Each row has a hidden value; after the row comes its tier, the name of the range that the value falls in. Each part has its own.
[-54, 43, -444, 193, 321, 48, 255, -292, 427, -55, -79, 195, 451, 245, 385, 232, 123, -642, 221, 227, 62, -35, 9, -345, 28, -42, -113, 203, -305, -45, 152, 394, 273, 319, 352, 226, 230, -283, 186, -92, -193, -45, -225, -30, 14]  z367
[50, -146, -109, -133, 150, -86, 115, -68, -25, 106, -15, 76, 243, -25, 162, -142, 121, -114, -51, 55, -75, -5, 37, -298, -38, 128, 38, 81, -33, -60, -89, 333, -118, 67, 48, 56, 90, -111, 23, 11, -49, -37, -73, -32, 125]  z750
[184, -195, 5, 54, 198, 240, 34, -92, 53, 108, 95, 40, 152, 185, 59, 39, -23, -74, -37, 87, -7, -90, 59, -172, 68, 207, 66, 86, -91, 85, 84, 74, -35, -2, -104, -49, 21, 64, -31, 53, 84, 0, -61, 86, 52]  Z826
[117, -263, -67, -49, -102, -183, -104, 31, -66, 41, 149, 244, 72, 14, 76, -101, 65, 75, -47, -24, 45, -101, 44, -117, -79, -1, 35, 164, 221, -93, -189, -29, -56, -149, 231, -39, 67, -121, 13, 72, -165, 24, -132, 37, -70]  z556
[-16, -180, 108, -11, -115, -322, -167, -15, 24, 19, 89, 34, -44, -112, -195, -249, 42, 340, 54, 7, 157, -137, 3, -2, 92, 274, -44, 7, 196, 87, -237, 189, -240, -96, -137, 76, -84, 92, 9, 130, 45, -7, 75, 44, -163]  Z651
[106, -141, 91, 62, 69, 294, -102, 49, -54, -82, 204, 157, -80, 194, 112, -5, 56, 30, -236, -126, 90, -79, 84, -93, -15, 64, -37, 46, -106, 35, 216, -106, -9, -34, 20, -117, 75, -254, -47, -144, 179, 45, -104, 13, -87]  z367
[35, -112, -205, -73, 133, -100, 153, -11, 106, 97, -94, 62, 272, 63, 100, -102, 99, -95, 65, 68, -50, -75, -41, -257, -31, 177, -45, 38, -16, 20, -49, 375, 16, 81, 25, 77, 43, 1, 84, 21, -136, -35, -14, -39, 89]  z750
[-60, -138, -321, 40, -47, -270, 12, 11, -17, -92, -75, 171, 56, 14, 137, -32, -2, -162, -43, 26, -50, -57, -57, -75, 46, -138, -86, 83, 121, 65, -148, 49, 93, 194, 144, 223, 23, -346, 109, -173, -117, -145, -204, -16, -115]  z367
[114, -310, 450, -150, -201, -135, -276, 202, -405, -3, 179, -41, -375, -217, -364, -408, -82, 665, -324, -170, 48, -66, 36, 147, 103, 307, 76, -123, 277, 144, -267, -135, -505, -198, -435, -47, -235, 105, -175, 64, 295, -28, 87, 85, -147]  Z942
[-23, -22, 51, 38, -64, 54, -128, 72, 6, -181, 145, 109, -122, 84, 40, 9, 19, 87, -127, -174, 136, -23, 14, 43, -102, -66, -89, -19, -52, -64, 73, -120, -15, -34, 32, -37, -11, -248, -7, -88, 5, 57, -128, 16, -100]  z750
[-38, 26, -478, 252, 153, -63, 187, -192, 395, -86, -183, 43, 255, 249, 110, 285, -152, -449, 284, 230, 7, -64, -105, -33, 118, -75, -104, 78, -142, 134, 20, 145, 297, 320, 35, 305, -40, -49, 182, -48, -236, -117, -205, 66, -47]  Z942
[10, -165, 22, -125, -204, -88, -178, 294, -307, -103, 64, 63, -250, -19, -35, -157, -36, 306, -314, -281, -68, -48, -56, 98, -113, -103, -63, -102, 202, 29, -81, -244, -56, -71, -120, -58, -112, -281, -40, -173, 26, -44, -101, -3, -58]  z367
[81, -38, -112, 139, 92, 238, -8, -22, 172, -42, 52, 1, 62, 280, 49, 226, -119, -100, 39, -18, 31, -78, -32, 21, -36, -22, -46, 3, -123, 51, 158, -125, 178, 17, -97, -41, -60, -10, 24, -6, -62, 26, -131, 105, 23]  Z826
[35, -85, 32, 23, 79, 14, 20, -9, 35, -1, -39, -109, -3, 37, -138, -48, -114, 100, -5, 36, -2, -42, -46, 19, 99, 203, -15, -86, -46, 152, -49, 106, -118, 82, -334, 101, -163, 124, -13, 33, 75, -60, -3, 75, 5]  Z826
[54, -269, -14, -70, -49, -267, -81, -33, -109, 20, 134, 268, 67, -101, 95, -251, 160, 59, -107, 19, 73, -79, 89, -212, 23, 105, 22, 175, 177, -55, -216, 173, -201, -44, 234, 65, 127, -225, 12, 3, -15, -27, -95, -24, -129]  z750
[35, -48, 106, 73, -76, 123, -156, 90, 20, -164, 173, 85, -162, 135, -36, 39, -42, 160, -109, -171, 157, -55, 8, 104, -82, -17, -70, -33, -31, -22, 92, -203, -12, -92, -42, -78, -63, -128, -30, -37, 17, 79, -101, 61, -118]  z556
[-110, -44, -216, -104, 45, -315, 125, 40, 76, -7, -136, 66, 226, -78, 100, -153, 138, -51, 69, 0, -27, -34, -98, -210, -77, 62, -128, -8, 48, -47, -180, 388, -6, 120, 95, 172, 26, -141, 112, -15, -213, -58, -41, -62, 38]  z367
[149, -212, 36, 45, 80, 142, -79, -47, -25, 76, 122, 23, 16, 135, -11, -5, -55, 60, -86, 25, 5, -103, 56, -68, 80, 160, 55, 54, 2, 115, 32, -29, -68, -37, -169, -51, -33, 15, -41, 20, 131, -16, -60, 92, -7]  Z651
[76, -129, 342, -233, -20, 168, -158, 198, -311, -17, 234, 26, -143, -57, 30, -221, 124, 353, -376, -315, 13, 23, 72, -91, -220, 86, 26, -84, -10, -157, 38, -76, -272, -218, -119, -253, 0, -192, -152, -26, 154, 109, -21, -4, 96]  z367
[-36, -64, -225, -89, 95, -263, 157, -63, 110, 60, -137, 20, 264, -47, 64, -106, 54, -113, 118, 100, -53, -12, -57, -200, -21, 112, -33, 24, 4, -23, -180, 394, -52, 133, 1, 179, -6, -1, 92, 56, -192, -67, -52, -21, 90]  z556
[5, -145, -223, 64, -166, -244, -94, 66, -11, -70, -51, 29, -79, 50, -90, 48, -194, 66, 26, -7, -40, -82, -99, 163, 41, -122, -38, -5, 210, 114, -201, -182, 76, 51, -113, 146, -173, -63, 59, -31, -154, -110, -160, 96, -101]  Z826
[-19, -8, 36, 45, -31, 4, -94, -31, 34, -157, 122, 61, -70, 41, 25, 61, -49, 9, -60, -86, 117, 25, 21, 57, -70, -89, -24, 6, -72, -93, -14, -108, -64, 5, -6, 29, -45, -175, -16, -10, -34, 33, -172, 66, -60]  z556
[91, -100, 383, -174, 87, 212, -179, -46, -186, 83, 287, -108, -46, -51, 7, -97, 55, 264, -239, -171, 33, 47, 139, -92, -142, 138, 132, -32, -109, -166, 27, -31, -340, -218, -261, -251, -17, -28, -179, 127, 220, 119, -31, 91, 179]  Z651
[110, -33, 172, -5, 311, 277, 77, -233, 201, 67, 221, 74, 321, 105, 197, 70, 160, -172, 52, 59, 150, 25, 136, -320, -126, 193, 73, 135, -301, -243, 112, 262, -146, -91, 133, -124, 164, 28, -52, 212, -29, 164, -82, 69, 150]  Z942
[68, -125, -135, -10, 119, -27, 62, -39, 156, 144, -36, -24, 235, 122, 9, -25, 26, 9, 126, 74, -19, -129, -37, -169, 0, 222, -30, 19, 6, 76, -22, 267, 37, -9, -116, 3, -21, 143, 57, 102, -86, -6, 26, 39, 88]  Z651
[103, -165, -168, -64, -5, 1, -102, -52, -28, 109, 156, 97, 163, 127, 221, 129, 5, -92, -38, -57, -78, -48, 51, -123, -190, -184, 85, 151, 84, -172, -51, -138, 95, -141, 137, -152, 78, -179, 2, 60, -180, 40, -220, 84, 149]  Z651
[-31, -129, -24, 58, -308, -238, -193, 315, -109, -144, -115, -131, -388, 25, -421, -121, -292, 505, -65, -161, -4, -153, -203, 403, 120, 82, -150, -254, 299, 350, -169, -254, -10, 13, -517, 135, -408, 125, 21, -91, 31, -129, 45, 84, -219]  Z826
[-6, -115, -102, -145, 99, -134, 94, 38, -9, 63, -23, 100, 234, -33, 155, -166, 182, -25, -40, -31, -41, -41, -19, -289, -113, 112, -55, 38, 14, -87, -91, 335, -54, 19, 115, 28, 94, -143, 47, 0, -123, -7, -36, -55, 91]  z367
[75, -55, -181, -105, 123, 127, -14, -131, -20, 112, 115, -21, 233, 129, 307, 235, -29, -255, -58, -50, -157, 67, 61, -158, -243, -266, 131, 110, -98, -249, 18, -113, 92, -50, 47, -147, 71, -218, -23, 47, -165, 32, -282, 96, 311]  Z651
[11, 36, -243, 120, 336, 142, 215, -287, 418, 4, 41, 185, 467, 225, 350, 175, 189, -498, 211, 175, 132, -25, 68, -388, -65, 74, -57, 202, -333, -156, 174, 422, 149, 142, 347, 69, 249, -147, 119, 48, -180, 72, -153, -17, 76]  z750
[129, -194, -5, -44, 56, 21, -3, 43, 9, 118, 38, 9, 117, 89, -34, -66, -8, 122, -1, 2, -25, -111, -17, -109, -20, 198, 16, 11, 69, 53, -58, 98, -48, -89, -128, -57, -52, 129, -9, 102, -48, 10, 5, 64, 59]  Z826
[121, -202, -29, -67, 85, 68, 17, 49, -58, 78, 60, 107, 97, 92, 80, -134, 85, 42, -125, -28, -24, -92, 34, -205, -14, 180, 2, 48, 11, 46, 30, 154, -57, -22, -14, -51, 52, -77, -2, -38, 42, -5, -26, -17, 27]  z750
[17, -117, 100, -9, 19, -116, -10, 18, 10, -10, -26, -64, -28, -51, -198, -169, -59, 215, 2, 27, 55, -61, -41, 12, 111, 279, -29, -84, 34, 141, -140, 179, -214, 40, -292, 123, -159, 151, -14, 72, 68, -48, 50, 55, -64]  Z942
[-104, -23, -143, -80, -14, -375, 62, -69, 47, -47, -103, -7, 114, -151, -8, -105, -14, -35, 85, 54, -5, 47, -57, -52, -18, -1, -24, -9, 41, -67, -282, 253, -144, 134, -41, 236, -78, -67, 63, 56, -176, -79, -107, 13, 23]  z556
[110, -133, -205, -138, 111, 87, 39, -75, -116, 75, 113, 148, 232, 92, 382, 116, 54, -306, -163, -46, -160, 70, 89, -255, -229, -260, 128, 177, -56, -262, -9, -61, 52, -11, 240, -103, 160, -357, -13, -40, -170, 11, -315, 24, 237]  z750

New part:
[-411, 69, -204, 130, 128, -8, 297, -71, -87, 70, 128, 41, 3, 65, 236, -32, -83, 11, 263, 64, 216, 93, -52, -169, -58, -179, -314, 167, -90, -36, 334, 67, -94, -82, 53, -1, -217, 24, 20, -23, -88, 105, 542, -229, 443]  P
[-330, 138, -124, 95, 23, -86, 252, -147, -125, 32, 181, 85, 172, 205, 451, 37, -179, -74, 149, -42, 268, -98, -152, -75, -33, -215, -181, 264, -66, 53, 298, 12, -150, -44, 61, -40, -317, -4, -26, -12, -145, -69, 554, -84, 321]  N
[133, -15, -10, 17, 96, -181, -62, -138, -98, -70, 124, -8, 5, 154, -151, -59, 21, 105, -70, 257, -243, -5, -284, -45, 57, 213, 31, -117, 84, -367, -132, 258, -35, 70, -192, 145, -226, 251, 208, -120, -106, 51, 127, 242, 64]  K
[-316, -92, -27, 69, 33, 33, 139, 246, -126, 130, 107, -30, -62, 19, -1, -139, 56, 167, 186, 134, 137, 22, 89, -143, -38, -44, -344, -29, -103, -66, 241, 86, -115, 88, -22, -68, -51, -109, 95, -51, -64, 46, 324, -171, 312]  P
[10, 22, -27, -6, 36, -20, 49, -46, -32, -12, 47, -32, 174, 77, 71, -131, 40, 104, 167, 215, -75, 17, -129, -180, -232, -33, -137, -29, 56, -293, 34, 228, -44, 80, -181, 142, -278, 91, -29, -127, -31, -5, 208, 152, 87]  K
[-473, -65, -219, 74, 75, 239, 394, 13, 64, 65, 31, 130, -78, 62, 381, -118, -39, -39, 412, -30, 365, 58, 220, -361, -300, -10, -336, -14, -35, 32, 383, -144, -11, -201, -53, -170, 44, -51, -62, 143, 9, 164, 92, -274, 286]  V
[100, -41, 87, 25, -28, -35, -265, -59, -39, 77, 108, 115, -152, 229, -109, 0, -44, -9, -137, -54, -8, -69, -93, 197, 416, 306, 84, -105, -87, 81, -118, -6, -152, 40, 113, -207, 3, -21, 274, 36, -107, -120, -184, 11, -197]  N
[222, 24, -93, -39, 159, 46, -46, -247, 78, -68, 23, 73, -49, 133, -156, -26, -25, -3, 106, 169, -264, 149, -250, -51, 13, 214, 28, -135, 100, -291, -227, 257, -23, -72, -16, 114, -230, 298, 233, -128, 63, 169, -79, 70, -4]  N
[-239, 17, -140, 173, 89, -62, -79, -144, -53, 123, 98, 61, -251, 66, -83, -40, -37, -11, 11, -23, 143, 150, -34, 72, 408, 100, -87, 65, -190, 126, 169, -51, -98, -70, 104, -143, 24, -78, 132, 128, -177, 15, 148, -191, 41]  K
[-417, -294, -4, 176, 76, 62, 154, 210, -164, 34, 92, 65, -212, 163, -105, -85, 39, 65, 306, -99, 135, 49, 234, 13, 233, 67, -349, 43, -297, 180, 331, -217, -225, -38, 54, -230, 173, -161, 211, 343, -292, 8, 226, -403, 191]  D
[-82, 140, -166, -90, 23, 245, 219, -9, 117, 88, -5, 5, 146, -40, 262, -127, -90, -39, 324, 88, 125, 77, -62, -280, -385, -226, -200, 65, 104, -35, 65, 186, -16, -47, 3, 74, -279, -43, -102, -189, 212, 140, 147, -48, 139]  U
[42, -138, 144, -63, -66, 235, -8, 181, 67, 49, -74, 60, 251, 155, 171, -167, 129, 147, 394, 81, 29, -63, 195, -185, -388, 45, -293, -179, -8, -208, 64, 110, -126, 124, -70, -58, -161, -28, -73, -82, 52, -157, -107, -15, -34]  P
[-339, -92, -38, -100, -104, 424, 178, 265, 71, 91, 10, 11, -77, -45, 138, -220, -63, -124, 387, -258, 295, 61, 256, -133, -110, -237, -228, 124, -170, 474, 218, -278, -145, -45, 64, -295, 188, -512, -32, 349, 22, 79, -102, -295, -182]  S
[-415, -31, -194, 134, 74, 61, 193, -69, -48, 56, 102, 64, -194, 63, 112, -72, -90, -89, 198, -107, 255, 106, 50, -82, 161, -45, -172, 152, -169, 233, 310, -189, -93, -153, 28, -169, 78, -159, 57, 272, -171, 102, 209, -256, 116]  V
[-117, -106, -7, -139, -41, 164, 184, 247, -22, 15, 112, -28, -67, 7, 30, -208, 6, 61, 94, 122, 37, -88, 11, -274, -262, 87, -107, -172, 114, -84, -4, 40, -3, 44, -233, -71, 57, -103, 135, 10, 79, 189, -102, 105, 36]  S
[-392, 77, -284, 2, 53, 346, 319, -66, 144, 65, -45, 14, -4, -109, 274, -184, -88, -146, 504, -106, 302, 247, 119, -298, -290, -343, -273, 216, -89, 241, 320, -121, -25, -191, 11, -64, -39, -266, -206, 205, 64, 191, 149, -281, 45]  V
[-418, 125, -225, -48, -20, 125, 308, 99, -26, 116, 147, -78, -81, -147, 227, -196, -112, -49, 114, 52, 304, 46, -53, -310, -197, -258, -164, 134, 29, 147, 252, -12, 23, -43, -129, -50, -24, -279, -63, 29, 63, 230, 274, -28, 180]  S
[49, -64, 166, -91, -100, -75, -48, 278, -202, 35, 193, -84, 60, 125, -114, -106, -28, 110, -100, 108, -97, -203, -175, 50, 84, 0, -43, -15, 4, -14, -93, 155, -179, 239, -81, -16, -135, -132, 236, -98, -76, -61, 191, 166, 7]  N
[111, 118, -64, -26, -27, 110, -138, -222, 93, 64, 45, 122, -45, 162, 94, 9, -182, -194, 12, -168, 74, 5, -148, 123, 253, 66, 131, 91, -33, 260, -120, -34, -117, -86, 173, -145, -111, -80, 103, 59, 12, -42, -169, -23, -278]  U
[30, 188, -195, -91, 33, -37, -30, -279, 32, -5, 187, 18, -233, 8, -31, -67, -187, -171, -268, 39, -9, 44, -375, -46, 221, 145, 293, 2, 134, 59, -183, 46, 69, -106, -112, -34, -25, -4, 197, 39, 33, 245, -136, 245, -191]  S
[-106, 312, -154, -45, -105, -84, -10, -393, -3, 2, 208, 66, 48, 131, 401, -4, -298, -303, -216, -199, 258, -110, -357, 39, 209, -126, 300, 299, 21, 321, 31, -138, -44, -91, -34, -127, -158, -197, -58, 175, -115, -52, 80, 247, -294]  S
[270, 19, 149, 20, -54, -260, -308, -241, -122, -75, 144, 57, 129, 328, -21, 8, -38, 5, -228, 46, -177, -177, -314, 201, 297, 247, 224, -18, -9, -146, -180, 98, -145, 134, -116, 0, -228, 117, 152, 24, -254, -264, -13, 357, -291]  K
[-382, 94, -159, 63, -8, -110, 222, -168, -137, 1, 271, 96, -113, 184, 336, 13, -238, -185, -106, -147, 307, -138, -179, -37, 215, -15, 52, 209, -52, 248, 223, -205, -86, -126, -37, -198, -10, -115, 118, 235, -207, 59, 265, 4, 100]  S
[192, 86, -82, -19, 30, -3, -159, -300, 98, -20, 5, 35, 6, 86, -14, -102, -14, -37, -11, 114, -99, 75, -207, -75, 10, 183, 144, -84, 89, -172, -140, 128, 30, -37, -160, 63, -146, 104, 2, -20, -5, 9, -201, 250, -267]  D
[195, -117, 224, -85, -140, -193, -185, 127, -202, -73, 193, -69, 70, 214, -141, -128, 17, 93, -252, 115, -191, -281, -229, 67, 125, 217, 167, -107, 52, -116, -183, 73, -122, 239, -303, -13, -55, -64, 208, 50, -204, -152, -58, 437, -270]  V
[-147, -189, 59, -14, -25, 303, 5, 341, 36, 123, -95, -68, 21, -65, -133, -269, 169, 164, 461, 59, 45, 153, 287, -159, -209, -119, -396, -71, -160, 26, 164, 38, -141, 120, -19, -70, 26, -281, -53, 69, 18, -16, 1, -232, -35]  K
[-154, -23, -81, -31, 20, -72, 161, 122, -132, 14, 174, -102, -78, -27, -56, -174, -6, 101, -39, 235, -15, -39, -166, -224, -106, 24, -76, -57, 93, -165, 50, 143, 11, 67, -278, 74, -59, -27, 125, -58, -38, 182, 212, 181, 164]  V
[128, -12, 55, -112, -67, -69, -126, -111, -90, -102, 223, 43, -145, 214, -113, -36, -167, -163, -271, -113, -117, -147, -305, 160, 364, 215, 320, 13, 19, 183, -244, -100, -107, 11, -98, -151, 50, -90, 330, 242, -160, 41, -204, 252, -373]  S
[209, -102, 63, -64, -9, 43, -181, 11, 13, -26, 11, -35, -49, 70, -255, -173, 75, 72, 19, 138, -214, 35, -95, -38, 26, 218, 55, -174, 37, -152, -183, 119, -40, 84, -196, 29, -14, -6, 133, 29, -34, 14, -243, 206, -282]  D
[243, 107, -125, -95, 96, 58, -110, -174, 61, 0, 70, -16, -170, 3, -294, -57, -127, -90, -65, 93, -245, 158, -345, 52, 218, 93, 163, -14, 88, 1, -322, 223, -26, -48, 44, 91, -152, 73, 278, -101, 107, 234, -97, 89, -159]  U
[238, 135, 12, 22, -4, -234, -222, -368, -36, -51, 113, 56, 148, 243, 95, -5, -53, -7, -188, 131, -120, -97, -353, 45, 126, 203, 211, -27, 85, -262, -146, 185, -34, 61, -163, 90, -308, 204, 39, -95, -142, -166, 16, 393, -196]  K
[99, -70, -48, 41, 123, -188, -73, -124, -105, -62, 146, -5, -186, 126, -288, -69, 20, 94, -150, 249, -250, 29, -267, -28, 203, 337, 84, -169, 70, -304, -151, 189, -7, 16, -213, 91, -65, 235, 307, -38, -128, 141, 18, 213, 29]  D
[-185, 276, -270, 51, -6, 59, 43, -436, 119, 52, 39, 70, 49, 32, 389, -54, -193, -250, 106, -145, 301, 118, -168, -91, 36, -196, 79, 285, -41, 241, 185, -105, -5, -181, 7, -60, -169, -156, -227, 160, -54, -17, 95, 28, -196]  V
[164, 96, -2, 34, -18, -245, -217, -312, -84, -48, 152, 26, 18, 210, -8, -23, -80, -49, -257, 67, -97, -91, -349, 102, 279, 197, 257, 25, 32, -91, -127, 77, -55, 41, -164, 27, -173, 82, 101, 38, -203, -122, 6, 355, -256]  D
[-434, -44, -35, 189, -14, -151, 21, 107, -219, 163, 197, 8, -166, 99, 49, -63, -29, 68, -37, -31, 288, -48, 40, 56, 364, -11, -198, 127, -239, 195, 344, -115, -170, 60, 41, -206, 48, -233, 103, 144, -281, -104, 390, -174, 186]  K
[-48, 247, -258, -67, 48, 46, 60, -425, 82, -58, 142, 66, -118, 49, 138, -23, -269, -309, -66, -129, 65, 113, -362, -16, 186, -63, 259, 215, 47, 229, -82, -65, 7, -202, -5, -42, -108, -62, 82, 191, -17, 205, -21, 107, -234]  S
[52, 32, 32, -84, -37, -146, 55, 139, -174, 36, 247, -40, -8, 119, -12, -58, -109, 70, -230, 198, -69, -235, -301, -56, 36, 109, 48, -70, 156, -133, -146, 233, -67, 139, -139, 43, -189, 58, 277, -235, 10, 80, 189, 265, 154]  U
